Below is a small trained network, with its code and all its weights. Each question gives an input and a class and asks what happens when units are switched off, that is, made to give their printed mean instead of their output.

import numpy as np


def w(rows, s, z=0):
    codes = np.array(rows[::2]) - 128.0
    scale = np.full(codes.shape[1], s)
    scale[-1] = z or s
    return codes * scale


def f(y):
    return y / 2 * (1 + np.tanh(0.7978845608 * (y + 0.044715 * y**3)))


def log_softmax(a):
    a = a - a.max(-1, keepdims=True)
    return a - np.log(np.exp(a).sum(-1, keepdims=True))


def net(x, mask):
    res = np.array(x, float).reshape(1, 8) / 4 @ E
    y = f(res @ A[0][:, :-1].T + A[0][:, -1])
    res = res + np.where(mask, y, B[0][:, -1]) @ B[0][:, :-1]
    return log_softmax(res[-1] @ U[:, :-1].T + U[:, -1])


A, B = {}, {}
E = w([
[190,254,81],'x0',
[77,30,249],'x1',
[139,231,61],'x2',
[183,135,94],'x3',
[139,137,201],'x4',
[92,110,80],'x5',
[251,111,74],'x6',
[36,194,64],'x7',
],0.0061)
A[0] = w([
[94,132,112,141],'N0',
[218,172,122,217],'N1',
[245,228,38,247],'N2',
[97,22,197,226],'N3',
[159,148,137,124],'N4',
[128,197,101,183],'N5',
[119,157,105,59],'N6',
[156,123,47,112],'N7',
[79,67,63,255],'N8',
],0.011,0.0067)
B[0] = w([
[103,199,61,138],'N0',
[98,77,128,188],'N1',
[65,51,99,253],'N2',
[112,47,50,221],'N3',
[105,76,204,134],'N4',
[2,121,103,177],'N5',
[123,233,204,129],'N6',
[103,164,96,159],'N7',
[156,113,39,190],'N8',
],0.0075,0.015)
U = w([
[121,90,142,249],'0',
[157,159,191,22],'1',
[86,152,110,67],'2',
[162,111,68,128],'3',
[157,145,251,2],'4',
],0.018,0.0058)

Each question gives the input, the list of numbers given to net, and the class t.
The units are the neurons (one row each of A and B). Each row of codes is followed by its name. A weight is (code - 128) times the scale printed after its matrix; where a second scale follows, it is the last column's (A, B and U).
mask holds one flag per neuron, in row order. A switched-off neuron (its flag False) gives its mean, the last column of its row in B, instead of its output. The means were averaged over made-up inputs and are rounded, as every weight is.
A unit's drop is (log p(t) with every unit on - log p(t) with that unit switched off) / (log p(t) with every unit on - log p(t) with every unit switched off).
The circuit of an input: a set's keep is (log p(t) with only the set's units on - log p(t) with every unit switched off) / (log p(t) with every unit on - log p(t) with every unit switched off). Starting from all 9 units, units are removed one at a time, each time the one whose removal leaves the highest keep (on an exact tie, the one counted first), for as long as the keep stays at least 0.8.
units of the circuit, in order: the units of the circuit, biggest drop first
top k neurons: the k neurons with the biggest drops, biggest first
drop when u is switched off: that unit's drop, to one decimal
input [-8,-4,-5,0,-7,8,-7,5], class 3: units of the circuit, in order => (N8)
input [-3,-3,3,-2,6,-1,8,7], class 2: units of the circuit, in order => (N3, N5)
input [-5,-1,-4,3,6,6,4,-6], class 3: units of the circuit, in order => (N3, N2)
input [-5,-6,6,6,3,6,2,1], class 2: top 3 neurons => (N3, N5, N7)
input [1,-8,3,-6,-4,2,-5,-8], class 2: top 2 neurons => (N3, N5)
input [7,-7,-8,0,0,6,5,5], class 2: top 2 neurons => (N5, N3)
input [-5,1,-7,-8,1,7,1,5], class 3: top 2 neurons => (N8, N3)
input [-4,1,-5,-8,5,8,1,4], class 3: drop when N3 is switched off => 0.2
input [8,-6,4,2,2,-6,-1,-5], class 2: drop when N0 is switched off => -0.1
input [-7,-2,-2,8,6,4,-8,-3], class 3: drop when N3 is switched off => 0.3
